Below are the code and all the weights of a small trained network. Each question names an input and a target symbol and asks about switching units off, where a switched-off unit gives its printed mean instead of its output.

import numpy as np


def w(rows, s, z=0):
    codes = np.array(rows[::2]) - 128.0
    scale = np.full(codes.shape[1], s)
    scale[-1] = z or s
    return codes * scale


def norm(h):
    return h / np.sqrt((h * h).mean(-1, keepdims=True) + 1e-5)


def f(y):
    return y / 2 * (1 + np.tanh(0.7978845608 * (y + 0.044715 * y**3)))


def softmax(a):
    e = np.exp(a - a.max(-1, keepdims=True))
    return e / e.sum(-1, keepdims=True)


def log_softmax(a):
    a = a - a.max(-1, keepdims=True)
    return a - np.log(np.exp(a).sum(-1, keepdims=True))


def net(x, mask):
    ids = ['ΓΔΘΣαηλμπτφ'.index(c) for c in x.split()]
    T = len(ids)
    res = E[ids] + P[:T]
    u = 0
    for l in range(2):
        r = norm(res)
        for j in range(2):
            rows = slice(3 * j, 3 * j + 3)
            q, k, v = (r @ M[l][rows].T for M in (Q, K, V))
            z = softmax(np.where(np.tri(T) > 0, q @ k.T / 3**0.5, -1e9)) @ v
            o = O[l][rows]
            res = res + np.where(mask[u + j], z, o[:, -1]) @ o[:, :-1]
        u += 2
        y = f(norm(res) @ A[l][:, :-1].T + A[l][:, -1])
        res = res + np.where(mask[u : u + 12], y, B[l][:, -1]) @ B[l][:, :-1]
        u += 12
    return log_softmax(norm(res)[-1] @ U[:, :-1].T + U[:, -1])


Q, K, V, O, A, B = {}, {}, {}, {}, {}, {}
E = w([
[112,53,165,129,102],'Γ',
[130,195,158,100,132],'Δ',
[90,73,86,82,145],'Θ',
[48,165,86,153,190],'Σ',
[110,137,81,215,82],'α',
[160,154,92,219,170],'η',
[122,95,166,145,191],'λ',
[132,194,125,197,208],'μ',
[2,165,155,151,110],'π',
[111,119,55,98,163],'τ',
[56,86,201,152,70],'φ',
],0.009)
P = w([
[188,241,206,172,93],'0',
[77,156,75,76,114],'1',
[67,187,74,104,87],'2',
[79,189,64,111,93],'3',
[75,173,139,89,109],'4',
[55,212,14,93,129],'5',
[63,170,157,73,135],'6',
[106,174,24,103,121],'7',
[60,165,163,45,145],'8',
[115,165,5,99,121],'9',
],0.003)
Q[0] = w([
[18,137,125,106,172],'0.h0',
[54,200,147,144,210],'0.h0',
[189,114,254,95,89],'0.h0',
[78,150,219,81,145],'0.h1',
[196,139,162,112,107],'0.h1',
[85,158,168,123,188],'0.h1',
],0.0077)
K[0] = w([
[159,176,174,106,139],'0.h0',
[119,151,184,100,169],'0.h0',
[164,106,87,254,142],'0.h0',
[136,165,159,102,134],'0.h1',
[150,142,121,118,22],'0.h1',
[166,154,214,24,163],'0.h1',
],0.0072)
V[0] = w([
[89,253,168,179,94],'0.h0',
[239,21,83,143,145],'0.h0',
[168,221,131,150,91],'0.h0',
[171,181,10,119,121],'0.h1',
[30,131,147,109,57],'0.h1',
[129,183,137,196,47],'0.h1',
],0.0053)
O[0] = w([
[64,171,4,130,79,228],'0.h0',
[50,189,66,136,139,2],'0.h0',
[111,133,93,131,31,138],'0.h0',
[99,85,159,86,169,78],'0.h1',
[126,185,63,30,232,102],'0.h1',
[86,122,188,142,225,101],'0.h1',
],0.0036,0.0043)
A[0] = w([
[218,179,16,166,180,97],'0.n0',
[43,219,51,103,114,125],'0.n1',
[147,155,141,106,117,9],'0.n2',
[201,234,91,138,157,207],'0.n3',
[162,110,27,254,62,241],'0.n4',
[136,174,197,106,177,203],'0.n5',
[203,220,99,128,141,105],'0.n6',
[106,182,178,148,65,207],'0.n7',
[117,112,50,77,137,170],'0.n8',
[76,163,175,58,91,234],'0.n9',
[121,118,126,157,213,211],'0.n10',
[55,124,92,138,174,92],'0.n11',
],0.0056,0.0013)
B[0] = w([
[59,62,175,67,180,212],'0.n0',
[190,49,195,119,156,215],'0.n1',
[200,123,142,177,179,109],'0.n2',
[150,105,84,124,68,197],'0.n3',
[107,110,171,55,130,255],'0.n4',
[85,64,118,68,96,153],'0.n5',
[131,103,132,170,4,161],'0.n6',
[184,144,38,46,240,160],'0.n7',
[76,178,205,201,65,152],'0.n8',
[162,46,55,161,101,154],'0.n9',
[78,59,113,73,50,197],'0.n10',
[234,66,130,160,16,169],'0.n11',
],0.0041,0.0045)
Q[1] = w([
[64,2,152,99,16],'1.h0',
[88,75,134,191,153],'1.h0',
[58,32,126,81,118],'1.h0',
[166,206,113,149,173],'1.h1',
[76,55,68,78,68],'1.h1',
[119,111,81,39,111],'1.h1',
],0.0095)
K[1] = w([
[248,163,110,123,97],'1.h0',
[146,153,143,169,144],'1.h0',
[207,174,120,124,91],'1.h0',
[121,52,106,115,112],'1.h1',
[145,165,158,186,164],'1.h1',
[100,132,147,198,171],'1.h1',
],0.013)
V[1] = w([
[126,81,192,241,147],'1.h0',
[56,3,30,147,153],'1.h0',
[123,138,140,124,176],'1.h0',
[80,168,139,185,108],'1.h1',
[86,79,144,85,57],'1.h1',
[111,138,254,157,174],'1.h1',
],0.0068)
O[1] = w([
[55,148,140,98,92,108],'1.h0',
[40,124,114,217,189,33],'1.h0',
[68,106,91,30,168,100],'1.h0',
[150,164,227,188,111,199],'1.h1',
[77,2,102,111,100,94],'1.h1',
[162,90,136,34,86,254],'1.h1',
],0.0057,0.0045)
A[1] = w([
[49,123,3,89,194,10],'1.n0',
[108,109,122,217,250,228],'1.n1',
[168,155,131,103,88,240],'1.n2',
[134,198,67,110,94,55],'1.n3',
[117,35,111,135,91,192],'1.n4',
[216,94,68,81,87,202],'1.n5',
[141,182,188,67,56,173],'1.n6',
[16,148,187,74,128,160],'1.n7',
[136,132,107,83,54,157],'1.n8',
[111,62,120,163,101,142],'1.n9',
[121,96,188,211,66,191],'1.n10',
[238,87,176,65,240,113],'1.n11',
],0.0069,0.0012)
B[1] = w([
[49,232,59,57,101,135],'1.n0',
[254,83,170,77,187,158],'1.n1',
[134,125,141,163,205,197],'1.n2',
[80,84,161,69,27,122],'1.n3',
[175,142,126,157,140,193],'1.n4',
[138,195,90,198,71,255],'1.n5',
[99,118,118,134,253,252],'1.n6',
[129,151,159,127,71,174],'1.n7',
[233,131,125,174,186,198],'1.n8',
[157,155,176,156,112,161],'1.n9',
[94,178,32,122,97,204],'1.n10',
[33,80,137,121,30,206],'1.n11',
],0.0053,0.0052)
U = w([
[70,181,45,68,79,40],'Γ',
[192,176,63,179,108,157],'Δ',
[94,90,60,83,148,64],'Θ',
[48,81,73,147,156,166],'Σ',
[138,82,173,189,129,175],'α',
[51,217,190,146,71,168],'η',
[188,153,166,11,94,173],'λ',
[158,208,221,139,210,5],'μ',
[139,89,108,144,211,30],'π',
[120,41,195,130,49,73],'τ',
[139,134,72,86,222,120],'φ',
],0.011,0.0022)

Each question gives the input, a string of symbols that net reads in full, and the target symbol t.
The units are the heads (3 rows each of Q, K, V and O) and the neurons (one row each of A and B). Each row of codes is followed by its name. A weight is (code - 128) times the scale printed after its matrix; where a second scale follows, it is the last column's (O, A, B and U).
mask holds one flag per unit, layer by layer, with each layer's heads first. A switched-off unit (its flag False) gives its mean, the last column of its rows in O or B, instead of its output. The means were averaged over made-up inputs and are rounded, as every weight is.
A unit's drop is (log p(t) with every unit on - log p(t) with that unit switched off) / (log p(t) with every unit on - log p(t) with every unit switched off).
top k neurons: the k neurons with the biggest drops, biggest first
top k neurons in layer l: the k neurons of layer l with the biggest drops, biggest first
which heads matter: for each layer, one digit per head in row order, 1 if its drop is at least 0.15 and else 0, layers parted by /
input Γ μ Δ μ μ λ Δ λ Δ Θ, target Δ: top neuron -> (0.n7)
input Σ η π, target Σ: which heads matter -> 00 / 11
input Γ λ λ λ Δ λ, target τ: which heads matter -> 11 / 10
input τ η λ λ Σ, target τ: which heads matter -> 01 / 01
input λ λ φ, target λ: which heads matter -> 01 / 10
input τ φ τ, target τ: top 2 neurons -> (0.n8 0.n7)
input φ μ μ, target φ: top 3 neurons -> (0.n7 0.n9 0.n0)
input μ Δ λ Θ η Σ, target Δ: which heads matter -> 10 / 10
input φ η λ, target φ: top 2 neurons in layer 0 -> (0.n7 0.n9)
input α η λ λ π α λ λ λ, target α: top 2 neurons in layer 0 -> (0.n10 0.n5)
input φ Γ η π, target φ: top 2 neurons in layer 0 -> (0.n7 0.n9)
input μ λ φ τ, target μ: which heads matter -> 11 / 01
input λ η Δ α μ λ λ λ, target τ: top 2 neurons in layer 0 -> (0.n9 0.n3)
input η μ τ α, target η: which heads matter -> 11 / 10
input μ η λ λ, target μ: top neuron in layer 1 -> (1.n6)
input λ η Σ, target λ: top 2 neurons -> (0.n1 0.n0)
input Σ Γ μ Γ π τ Σ Σ, target Σ: top 4 neurons -> (0.n0 0.n8 1.n0 0.n7)
input η Γ λ Σ α λ Σ φ, target η: which heads matter -> 11 / 10
input λ λ λ λ Δ λ η α τ, target Δ: which heads matter -> 00 / 10
input π Γ λ τ Γ η Γ λ λ α, target π: top 3 neurons -> (0.n9 0.n7 1.n1)
input η τ Γ μ λ α Θ Δ, target Δ: which heads matter -> 00 / 00
